Below are the code and all the weights of a small trained network. Each question names an input and a class and asks about switching units off, where a switched-off unit gives its printed mean instead of its output.

import numpy as np


def w(rows, s, z=0):
    codes = np.array(rows[::2]) - 128.0
    scale = np.full(codes.shape[1], s)
    scale[-1] = z or s
    return codes * scale


def norm(h):
    return h / np.sqrt((h * h).mean(-1, keepdims=True) + 1e-5)


def f(y):
    return np.maximum(y, 0)


def log_softmax(a):
    a = a - a.max(-1, keepdims=True)
    return a - np.log(np.exp(a).sum(-1, keepdims=True))


def net(x, mask):
    res = np.array(x, float).reshape(1, 6) / 4 @ E
    u = 0
    for l in range(4):
        y = f(norm(res) @ A[l][:, :-1].T + A[l][:, -1])
        res = res + np.where(mask[u : u + 6], y, B[l][:, -1]) @ B[l][:, :-1]
        u += 6
    return log_softmax(norm(res)[-1] @ U[:, :-1].T + U[:, -1])


A, B = {}, {}
E = w([
[125,127,129,126,125,128,128,131],'x0',
[35,191,80,96,158,163,174,92],'x1',
[121,153,114,86,151,83,124,172],'x2',
[147,1,40,46,192,189,116,157],'x3',
[146,109,158,155,190,91,202,126],'x4',
[127,129,132,124,133,137,127,130],'x5',
],0.0077)
A[0] = w([
[101,192,191,151,123,48,140,90,115],'L0N0',
[127,117,131,121,188,57,182,158,79],'L0N1',
[87,160,56,177,98,109,22,161,3],'L0N2',
[101,63,142,185,96,203,138,13,85],'L0N3',
[182,144,180,115,69,43,74,43,128],'L0N4',
[70,167,99,30,151,1,93,239,72],'L0N5',
],0.0069,0.0035)
B[0] = w([
[151,133,95,179,140,223,137,129,254],'L0N0',
[157,86,116,160,60,201,162,63,185],'L0N1',
[188,129,141,131,106,210,131,16,164],'L0N2',
[29,35,185,132,119,99,106,169,206],'L0N3',
[113,128,78,67,160,170,139,199,234],'L0N4',
[46,2,203,217,83,164,113,90,219],'L0N5',
],0.0081,0.0052)
A[1] = w([
[82,206,113,152,125,116,70,150,85],'L1N0',
[121,189,81,18,62,127,19,65,126],'L1N1',
[70,192,108,75,149,102,159,73,2],'L1N2',
[136,114,166,146,71,73,122,74,53],'L1N3',
[74,155,94,159,88,172,185,77,155],'L1N4',
[147,144,154,152,238,70,254,125,89],'L1N5',
],0.0073,0.002)
B[1] = w([
[114,107,43,146,120,170,148,86,159],'L1N0',
[149,101,191,122,152,166,155,38,175],'L1N1',
[97,153,174,72,240,106,107,111,151],'L1N2',
[103,146,59,156,178,103,118,126,136],'L1N3',
[151,85,173,41,217,103,147,152,255],'L1N4',
[131,110,126,73,39,185,46,1,175],'L1N5',
],0.0089,0.0062)
A[2] = w([
[91,254,158,206,87,76,101,100,105],'L2N0',
[134,81,141,183,102,89,157,123,163],'L2N1',
[74,185,196,142,65,127,155,114,123],'L2N2',
[58,104,207,86,100,99,75,160,149],'L2N3',
[87,249,219,162,105,141,160,98,185],'L2N4',
[222,98,172,170,59,101,69,177,4],'L2N5',
],0.0073,0.0026)
B[2] = w([
[180,59,1,66,116,136,79,202,151],'L2N0',
[75,180,119,72,111,112,123,74,219],'L2N1',
[90,6,109,154,135,125,97,154,184],'L2N2',
[147,144,137,210,208,147,163,81,242],'L2N3',
[125,3,42,40,95,116,118,177,252],'L2N4',
[63,156,202,54,179,109,156,152,233],'L2N5',
],0.0079,0.0033)
A[3] = w([
[20,69,109,221,98,95,129,183,75],'L3N0',
[170,58,142,179,63,119,132,24,110],'L3N1',
[115,91,87,36,255,190,114,115,255],'L3N2',
[212,129,174,57,125,111,46,201,126],'L3N3',
[15,113,67,128,162,42,167,70,107],'L3N4',
[176,98,11,152,189,100,73,133,73],'L3N5',
],0.0069,0.0035)
B[3] = w([
[90,147,106,254,121,96,161,134,146],'L3N0',
[75,231,108,128,110,193,103,74,159],'L3N1',
[188,183,142,187,64,66,152,172,249],'L3N2',
[58,216,100,70,175,107,216,81,143],'L3N3',
[118,177,149,91,159,126,76,155,153],'L3N4',
[83,152,78,158,35,146,155,161,136],'L3N5',
],0.0086,0.017)
U = w([
[176,63,16,100,83,123,148,197,135],'0',
[139,169,151,163,106,112,167,117,202],'1',
[143,112,159,73,98,173,132,31,96],'2',
[52,49,169,175,144,106,129,142,95],'3',
[156,177,144,163,129,113,158,125,181],'4',
[114,152,164,39,193,76,161,149,95],'5',
[184,140,109,149,183,84,42,133,41],'6',
[148,135,59,102,188,73,7,118,2],'7',
],0.013,0.009)

Each question gives the input, the list of numbers given to net, and the class t.
The units are the neurons (one row each of A and B). Each row of codes is followed by its name. A weight is (code - 128) times the scale printed after its matrix; where a second scale follows, it is the last column's (A, B and U).
mask holds one flag per neuron, layer by layer. A switched-off neuron (its flag False) gives its mean, the last column of its row in B, instead of its output. The means were averaged over made-up inputs and are rounded, as every weight is.
A unit's drop is (log p(t) with every unit on - log p(t) with that unit switched off) / (log p(t) with every unit on - log p(t) with every unit switched off).
The circuit of an input: a set's keep is (log p(t) with only the set's units on - log p(t) with every unit switched off) / (log p(t) with every unit on - log p(t) with every unit switched off). Starting from the 12 units with the biggest drops (on a tie, the unit counted first), units are removed one at a time, each time the one whose removal leaves the highest keep (on an exact tie, the one counted first), for as long as the keep stays at least 0.8.
circuit, biggest first: the units of the circuit, biggest drop first
k most important neurons: the k neurons with the biggest drops, biggest first
k most important neurons of layer l: the k neurons of layer l with the biggest drops, biggest first
input [4,5,-4,4,6,2], class 2: most important neuron of layer 2 => [L2N5]
input [2,5,8,-6,-1,-5], class 3: circuit, biggest first => [L0N5, L2N2]
input [-3,6,-3,-4,-7,1], class 2: circuit, biggest first => [L1N1, L2N4]
input [3,-7,2,0,-5,-2], class 5: 3 most important neurons => [L2N5, L3N3, L1N5]
input [6,-6,7,1,-5,-2], class 3: 2 most important neurons => [L0N5, L3N2]
input [2,-3,-6,5,-2,-3], class 3: 4 most important neurons of layer 0 => [L0N3, L0N4, L0N0, L0N2]
input [8,5,7,6,4,2], class 1: circuit, biggest first => [L3N2, L2N4]
input [-7,-7,2,5,6,3], class 1: circuit, biggest first => [L1N4, L2N4, L0N4]
input [1,0,0,-5,5,-2], class 0: 2 most important neurons => [L0N0, L2N4]
input [-4,3,-8,-8,7,8], class 0: circuit, biggest first => [L2N4, L2N0]
input [6,3,8,-7,-4,7], class 3: 2 most important neurons of layer 0 => [L0N5, L0N4]
input [3,3,5,4,-6,5], class 2: 3 most important neurons => [L1N1, L0N2, L0N3]
input [1,-2,-7,6,4,-8], class 4: 3 most important neurons => [L2N4, L0N5, L0N4]
input [1,6,-3,2,2,5], class 5: circuit, biggest first => [L1N4]
input [-5,7,3,5,-5,5], class 5: circuit, biggest first => [L0N0, L1N2, L0N1]
input [-1,7,2,-2,-4,0], class 5: 2 most important neurons => [L1N4, L1N2]
input [-6,-7,6,-5,6,-3], class 5: 4 most important neurons => [L2N5, L3N2, L1N1, L1N0]
input [-6,1,-7,0,4,1], class 3: 2 most important neurons => [L0N3, L3N2]
input [-7,3,-5,4,-4,5], class 1: 3 most important neurons of layer 0 => [L0N5, L0N0, L0N4]
input [3,-5,6,3,6,3], class 2: 2 most important neurons of layer 3 => [L3N2, L3N1]
input [6,8,0,5,-8,-6], class 2: circuit, biggest first => [L1N1]
input [-6,3,-8,-5,6,2], class 3: 2 most important neurons => [L0N3, L2N2]
